Below is a small trained network, with its code and all its weights. Each question gives an input and a class and asks what happens when units are switched off, that is, made to give their printed mean instead of their output.

import numpy as np


def w(rows, s, z=0):
    codes = np.array(rows[::2]) - 128.0
    scale = np.full(codes.shape[1], s)
    scale[-1] = z or s
    return codes * scale


def f(y):
    return y / 2 * (1 + np.tanh(0.7978845608 * (y + 0.044715 * y**3)))


def log_softmax(a):
    a = a - a.max(-1, keepdims=True)
    return a - np.log(np.exp(a).sum(-1, keepdims=True))


def net(x, mask):
    res = np.array(x, float).reshape(1, 3) / 4 @ E
    y = f(res @ A[0][:, :-1].T + A[0][:, -1])
    res = res + np.where(mask, y, B[0][:, -1]) @ B[0][:, :-1]
    return log_softmax(res[-1] @ U[:, :-1].T + U[:, -1])


A, B = {}, {}
E = w([
[143,24,30,110,116,183,87,124,95,211,124],'x0',
[39,94,135,185,179,149,163,2,143,10,84],'x1',
[133,133,117,184,32,186,197,170,163,160,99],'x2',
],0.0093)
A[0] = w([
[24,87,145,184,174,148,151,9,106,108,79,96],'neuron 1',
[50,105,147,178,135,163,150,98,154,51,82,85],'neuron 2',
[105,195,195,150,117,77,158,182,227,81,116,104],'neuron 3',
[157,146,107,79,249,30,87,33,77,155,175,128],'neuron 4',
[139,132,95,238,66,199,237,143,169,149,83,106],'neuron 5',
[177,220,197,160,134,128,135,121,153,91,128,134],'neuron 6',
[171,134,138,206,56,198,155,118,207,139,93,138],'neuron 7',
[153,121,154,132,141,189,138,65,153,34,116,90],'neuron 8',
[184,191,181,112,93,49,91,225,104,152,199,103],'neuron 9',
[144,13,54,158,141,230,98,102,74,176,100,106],'neuron 10',
[125,97,142,134,154,95,166,89,177,193,124,255],'neuron 11',
[131,112,130,203,149,159,128,82,166,49,99,177],'neuron 12',
[66,224,207,113,152,96,190,141,152,117,113,92],'neuron 13',
[145,111,139,125,213,95,3,120,62,87,134,106],'neuron 14',
],0.0062,0.0088)
B[0] = w([
[195,86,83,192,83,135,147,188,134,169,85,250],'neuron 1',
[155,71,46,147,117,153,110,194,124,159,114,204],'neuron 2',
[80,68,156,97,181,172,83,108,129,134,122,214],'neuron 3',
[111,141,192,208,99,65,163,181,104,86,190,245],'neuron 4',
[84,110,219,213,121,66,198,170,61,108,185,207],'neuron 5',
[113,80,175,51,160,140,91,82,138,105,86,209],'neuron 6',
[77,163,153,161,131,64,121,147,81,116,200,193],'neuron 7',
[137,58,116,146,155,161,139,184,162,168,108,180],'neuron 8',
[212,60,60,144,97,162,106,180,112,159,64,234],'neuron 9',
[62,74,192,53,171,205,65,63,95,83,87,226],'neuron 10',
[127,254,113,117,102,88,85,45,205,89,144,254],'neuron 11',
[144,192,76,131,97,134,136,153,168,158,82,242],'neuron 12',
[94,44,200,94,179,183,99,128,114,128,127,207],'neuron 13',
[79,89,162,186,86,114,179,185,73,107,186,203],'neuron 14',
],0.0089,0.0076)
U = w([
[100,135,166,174,114,49,184,149,99,115,208,88],'0',
[207,107,67,145,108,141,126,164,149,154,89,72],'1',
[82,104,170,77,170,168,89,78,131,117,113,85],'2',
[150,253,106,118,107,66,124,54,193,116,139,255],'3',
],0.015,0.0069)

Each question gives the input, the list of numbers given to net, and the class t.
The units are the neurons (one row each of A and B). Each row of codes is followed by its name. A weight is (code - 128) times the scale printed after its matrix; where a second scale follows, it is the last column's (A, B and U).
mask holds one flag per neuron, in row order. A switched-off neuron (its flag False) gives its mean, the last column of its row in B, instead of its output. The means were averaged over made-up inputs and are rounded, as every weight is.
A unit's drop is (log p(t) with every unit on - log p(t) with that unit switched off) / (log p(t) with every unit on - log p(t) with every unit switched off).
The circuit of an input: a set's keep is (log p(t) with only the set's units on - log p(t) with every unit switched off) / (log p(t) with every unit on - log p(t) with every unit switched off). Starting from the 12 units with the biggest drops (on a tie, the unit counted first), units are removed one at a time, each time the one whose removal leaves the highest keep (on an exact tie, the one counted first), for as long as the keep stays at least 0.8.
circuit, biggest first: the units of the circuit, biggest drop first
unit that matters most: the unit with the biggest drop
k most important neurons: the k neurons with the biggest drops, biggest first
drop of u: that unit's drop, to one decimal
input [1,-3,-2], class 3: unit that matters most : neuron 1
input [6,-5,-5], class 2: 2 most important neurons : (neuron 10; neuron 1)
input [3,0,-4], class 0: 2 most important neurons : (neuron 4; neuron 14)
input [1,2,4], class 0: 3 most important neurons : (neuron 5; neuron 7; neuron 6)
input [-7,-4,6], class 2: circuit, biggest first : (neuron 3; neuron 6)
input [-7,3,5], class 2: 4 most important neurons : (neuron 3; neuron 6; neuron 13; neuron 4)
input [0,-8,8], class 0: 2 most important neurons : (neuron 5; neuron 7)
input [-5,-6,-3], class 1: 2 most important neurons : (neuron 9; neuron 10)
input [-5,6,0], class 1: 2 most important neurons : (neuron 1; neuron 2)
input [-8,6,2], class 2: 2 most important neurons : (neuron 13; neuron 3)
input [-1,8,-7], class 1: 3 most important neurons : (neuron 1; neuron 2; neuron 12)
input [-4,2,0], class 2: 4 most important neurons : (neuron 13; neuron 3; neuron 6; neuron 4)
input [6,1,-6], class 0: 3 most important neurons : (neuron 4; neuron 14; neuron 6)
input [8,-5,5], class 2: circuit, biggest first : (neuron 10)
input [4,-1,-4], class 0: 2 most important neurons : (neuron 4; neuron 6)
input [7,-6,-6], class 2: drop of neuron 7 : 0.2
input [4,8,5], class 1: drop of neuron 2 : 0.1
input [6,0,1], class 2: drop of neuron 10 : 0.2
